Below are the code and all the weights of a small trained network. Each question names an input and a target symbol and asks about switching units off, where a switched-off unit gives its printed mean instead of its output.

import numpy as np


def w(rows, s, z=0):
    codes = np.array(rows[::2]) - 128.0
    scale = np.full(codes.shape[1], s)
    scale[-1] = z or s
    return codes * scale


def norm(h):
    return h / np.sqrt((h * h).mean(-1, keepdims=True) + 1e-5)


def f(y):
    return y / 2 * (1 + np.tanh(0.7978845608 * (y + 0.044715 * y**3)))


def softmax(a):
    e = np.exp(a - a.max(-1, keepdims=True))
    return e / e.sum(-1, keepdims=True)


def log_softmax(a):
    a = a - a.max(-1, keepdims=True)
    return a - np.log(np.exp(a).sum(-1, keepdims=True))


def net(x, mask):
    ids = ['ΘΞΠΣΨβζητφ'.index(c) for c in x.split()]
    T = len(ids)
    res = E[ids] + P[:T]
    q, k, v = (norm(res) @ M[0].T for M in (Q, K, V))
    z = softmax(np.where(np.tri(T) > 0, q @ k.T / 3**0.5, -1e9)) @ v
    res = res + np.where(mask[0], z, O[0][:, -1]) @ O[0][:, :-1]
    y = f(norm(res) @ A[0][:, :-1].T + A[0][:, -1])
    res = res + np.where(mask[1:17], y, B[0][:, -1]) @ B[0][:, :-1]
    return log_softmax(norm(res)[-1] @ U[:, :-1].T + U[:, -1])


Q, K, V, O, A, B = {}, {}, {}, {}, {}, {}
E = w([
[93,69,149,170,124],'Θ',
[90,118,199,233,152],'Ξ',
[251,239,188,97,128],'Π',
[97,149,213,224,123],'Σ',
[153,240,168,153,200],'Ψ',
[129,144,212,119,142],'β',
[99,69,36,22,240],'ζ',
[136,99,126,187,104],'η',
[181,90,171,150,173],'τ',
[159,166,204,53,42],'φ',
],0.015)
P = w([
[143,255,124,76,160],'0',
[214,127,113,122,173],'1',
[33,148,111,103,191],'2',
[141,108,79,154,138],'3',
[105,142,159,66,196],'4',
[130,87,86,176,129],'5',
[100,126,161,74,200],'6',
],0.01)
Q[0] = w([
[141,2,185,133,90],'head 0',
[186,105,58,160,36],'head 0',
[14,163,21,8,138],'head 0',
],0.0064)
K[0] = w([
[115,63,134,152,142],'head 0',
[117,182,28,254,187],'head 0',
[143,191,89,85,130],'head 0',
],0.0092)
V[0] = w([
[137,146,155,76,193],'head 0',
[117,84,81,103,255],'head 0',
[110,131,48,148,207],'head 0',
],0.0086)
O[0] = w([
[124,74,117,153,107,254],'head 0',
[63,112,216,147,176,121],'head 0',
[206,155,10,165,200,60],'head 0',
],0.011,0.0036)
A[0] = w([
[254,167,116,118,19,251],'neuron 0',
[42,200,171,128,68,187],'neuron 1',
[149,44,126,210,67,115],'neuron 2',
[150,100,3,210,62,131],'neuron 3',
[200,213,147,99,113,57],'neuron 4',
[158,54,179,99,33,141],'neuron 5',
[148,141,149,164,184,113],'neuron 6',
[127,112,146,203,48,83],'neuron 7',
[198,94,148,53,252,212],'neuron 8',
[163,31,183,250,120,98],'neuron 9',
[33,110,150,120,115,190],'neuron 10',
[49,218,132,201,42,135],'neuron 11',
[67,184,18,156,60,80],'neuron 12',
[63,147,179,92,177,202],'neuron 13',
[38,122,129,141,56,204],'neuron 14',
[122,114,69,150,201,152],'neuron 15',
],0.0084,0.0025)
B[0] = w([
[70,122,89,208,113,193],'neuron 0',
[142,60,98,122,154,216],'neuron 1',
[109,183,153,74,134,166],'neuron 2',
[2,95,170,174,87,134],'neuron 3',
[134,95,175,96,152,158],'neuron 4',
[149,146,20,102,161,181],'neuron 5',
[132,138,52,100,160,171],'neuron 6',
[159,154,136,134,123,166],'neuron 7',
[83,106,126,138,82,196],'neuron 8',
[113,186,110,66,123,254],'neuron 9',
[145,143,154,138,67,195],'neuron 10',
[157,126,124,86,135,196],'neuron 11',
[54,186,128,146,82,120],'neuron 12',
[111,105,129,200,81,219],'neuron 13',
[173,115,127,124,137,177],'neuron 14',
[160,80,132,124,114,149],'neuron 15',
],0.0087,0.0068)
U = w([
[149,245,132,113,122,89],'Θ',
[108,200,162,139,189,60],'Ξ',
[165,131,59,149,97,111],'Π',
[133,119,160,27,63,175],'Σ',
[39,114,182,124,192,100],'Ψ',
[197,159,160,227,107,104],'β',
[196,152,130,137,208,62],'ζ',
[122,106,150,83,225,252],'η',
[131,60,173,139,136,197],'τ',
[50,167,118,180,101,139],'φ',
],0.011,0.0023)

Each question gives the input, a string of symbols that net reads in full, and the target symbol t.
The units are the heads (3 rows each of Q, K, V and O) and the neurons (one row each of A and B). Each row of codes is followed by its name. A weight is (code - 128) times the scale printed after its matrix; where a second scale follows, it is the last column's (O, A, B and U).
mask holds one flag per unit, heads first, then neurons. A switched-off unit (its flag False) gives its mean, the last column of its rows in O or B, instead of its output. The means were averaged over made-up inputs and are rounded, as every weight is.
A unit's drop is (log p(t) with every unit on - log p(t) with that unit switched off) / (log p(t) with every unit on - log p(t) with every unit switched off).
The circuit of an input: a set's keep is (log p(t) with only the set's units on - log p(t) with every unit switched off) / (log p(t) with every unit on - log p(t) with every unit switched off). Starting from the 12 units with the biggest drops (on a tie, the unit counted first), units are removed one at a time, each time the one whose removal leaves the highest keep (on an exact tie, the one counted first), for as long as the keep stays at least 0.8.
units of the circuit, in order: the units of the circuit, biggest drop first
most important unit: the unit with the biggest drop
top k neurons: the k neurons with the biggest drops, biggest first
drop when u is switched off: that unit's drop, to one decimal
input Ξ ζ Σ Θ, target Ψ: units of the circuit, in order => (head 0; neuron 3; neuron 0; neuron 2)
input Π Ξ Σ, target β: top 2 neurons => (neuron 10; neuron 14)
input β φ τ Θ φ Ξ, target Ξ: units of the circuit, in order => (neuron 9; head 0; neuron 0; neuron 2)
input φ Ψ β ζ ζ φ Ξ, target Σ: units of the circuit, in order => (head 0; neuron 0; neuron 10)
input Π Σ ζ φ β φ β, target Σ: units of the circuit, in order => (head 0)
input Ψ τ φ η Θ, target Σ: units of the circuit, in order => (neuron 10; neuron 0)
input Ξ Ξ β τ, target η: units of the circuit, in order => (head 0; neuron 10; neuron 9)
input φ τ Σ φ τ, target Σ: top 3 neurons => (neuron 0; neuron 5; neuron 1)
input Σ Σ Σ β β, target τ: top 2 neurons => (neuron 9; neuron 13)
input Ψ Π Θ φ ζ, target Σ: units of the circuit, in order => (head 0; neuron 8)
input τ Ξ β τ Ξ φ, target Π: units of the circuit, in order => (neuron 5; neuron 0)
input β φ β Π, target β: units of the circuit, in order => (neuron 0; neuron 4)
input Σ Ψ Θ Π, target β: top 4 neurons => (neuron 0; neuron 9; neuron 4; neuron 5)
input Σ φ Ξ τ, target η: top 2 neurons => (neuron 0; neuron 9)
input φ φ τ, target Σ: units of the circuit, in order => (head 0)
input β η Σ Π τ, target Ψ: top 2 neurons => (neuron 8; neuron 1)
input τ η η φ, target Π: top 3 neurons => (neuron 0; neuron 5; neuron 3)
input β Ξ τ η, target φ: drop when head 0 is switched off => 0.2
input φ Σ η β ζ Θ, target Ψ: drop when head 0 is switched off => 0.9
input η β τ Σ, target Θ: drop when neuron 3 is switched off => 0.0
input Π Σ β Σ τ τ Ψ, target Ψ: most important unit => neuron 8
